[[128 105 124 128]
 [128 154 129 128]
 [106 126 115 138]
 [106 126 115 138]]
|
[[128 105]
 [128 154]
 [106 126]]

[[120 119 114 137 139]
 [157 125 129 100 129]
 [122 120 112 133 141]
 [121 117 112 134 142]
 [142 120 119 114 136]]
|
[[120 119]
 [157 125]
 [122 120]]

[[126 118]
 [113 119]
 [147 157]
 [137 133]]
|
[[126 118]
 [113 119]
 [147 157]]

[[125 156]
 [133 101]
 [155 125]
 [146 149]
 [101 121]]
|
[[125 156]
 [133 101]
 [155 125]]

[[120 115 121 136]
 [117 110 144 139]
 [120 158 128 136]]
|
[[120 115]
 [117 110]
 [120 158]]

[[152 101 101 143]
 [103 156 157 112]
 [106 152 153 114]]
|
[[152 101]
 [103 156]
 [106 152]]

[[141 104 122]
 [141 104 122]
 [117 154 132]]
|
[[141 104]
 [141 104]
 [117 154]]
---
[[130 111 133 144 145 129 127 135 122 155 133 107]
 [142 132 117 123 124 128 133 123 131 118 130 122]]
|
[[130 111 133 144 145 129 127 135 122 155 133 107]]

[[128 137 150 128 113 119 123 121 132]
 [128 120 120 128 150 119 119 125 145]
 [111 125 128 121 113 119 123 125 105]
 [115 125 129 128 113 115 118 117 132]
 [137 125 123 128 147 131 123 129 146]
 [128 133 155 128 106 119 123 117 132]
 [105 125 128 127 113 119 123 125 117]
 [128 131 128 128 113 144 136 134 111]
 [128 140 136 128 107 122 129 125 121]
 [128 120 114 128 158 119 123 127 132]]
|
[[128 137 150 128 113 119 123 121 132]
 [111 125 128 121 113 119 123 125 105]
 [137 125 123 128 147 131 123 129 146]
 [105 125 128 127 113 119 123 125 117]
 [128 140 136 128 107 122 129 125 121]]

[[110 103 153 134 150 149 113 132 138 143 129 108 110 142]
 [103 103 118 142 118 144 146 128 153 123 106 135 129 109]
 [111 138 118 115 106 107 116 126 148 128 141 109 139 122]]
|
[[110 103 153 134 150 149 113 132 138 143 129 108 110 142]
 [111 138 118 115 106 107 116 126 148 128 141 109 139 122]]

[[134 146 114 145 143 111 115 130 145 143 123]
 [150 136 123 139 119 136 133 133 128 139 139]
 [132 143 144 134 134 138 138 131 142 143 137]
 [119 140 128 109 121 113 143 126 112 140 114]
 [106 137 150 107 126 139 116 138 139 128 133]
 [144 123 127 147 113 140 148 149 144 142 118]]
|
[[134 146 114 145 143 111 115 130 145 143 123]
 [132 143 144 134 134 138 138 131 142 143 137]
 [106 137 150 107 126 139 116 138 139 128 133]]

[[128 112 113 138 113 135 104 112 105 103 113 102]
 [128 111 114 131 112 129 112 122 107 109 112 106]]
|
[[128 112 113 138 113 135 104 112 105 103 113 102]]

[[136 125 113 128 118 120 125]
 [125 125 130 111 107 131 125]
 [135 134 130 140 117 149 134]
 [129 127 128 128 130 126 127]
 [132 149 141 136 116 114 149]]
|
[[136 125 113 128 118 120 125]
 [135 134 130 140 117 149 134]
 [132 149 141 136 116 114 149]]

[[134 127 127 135 134 132 129 133 135 121]
 [151 121 122 122 118 137 128 140 134 125]]
|
[[134 127 127 135 134 132 129 133 135 121]]

[[154 156 154 143 128 127]
 [145 125 139 111 141 128]
 [112 105 105 138 145 125]
 [154 118 123 143 111 126]
 [158 141 132 108 109 108]
 [103 115 150 135 156 109]]
|
[[154 156 154 143 128 127]
 [112 105 105 138 145 125]
 [158 141 132 108 109 108]]

[[153 132 117 136 125 103 123 126 114 121 134 133]
 [126 113 136 112 117 127 128 125 136 118 131 122]]
|
[[153 132 117 136 125 103 123 126 114 121 134 133]]
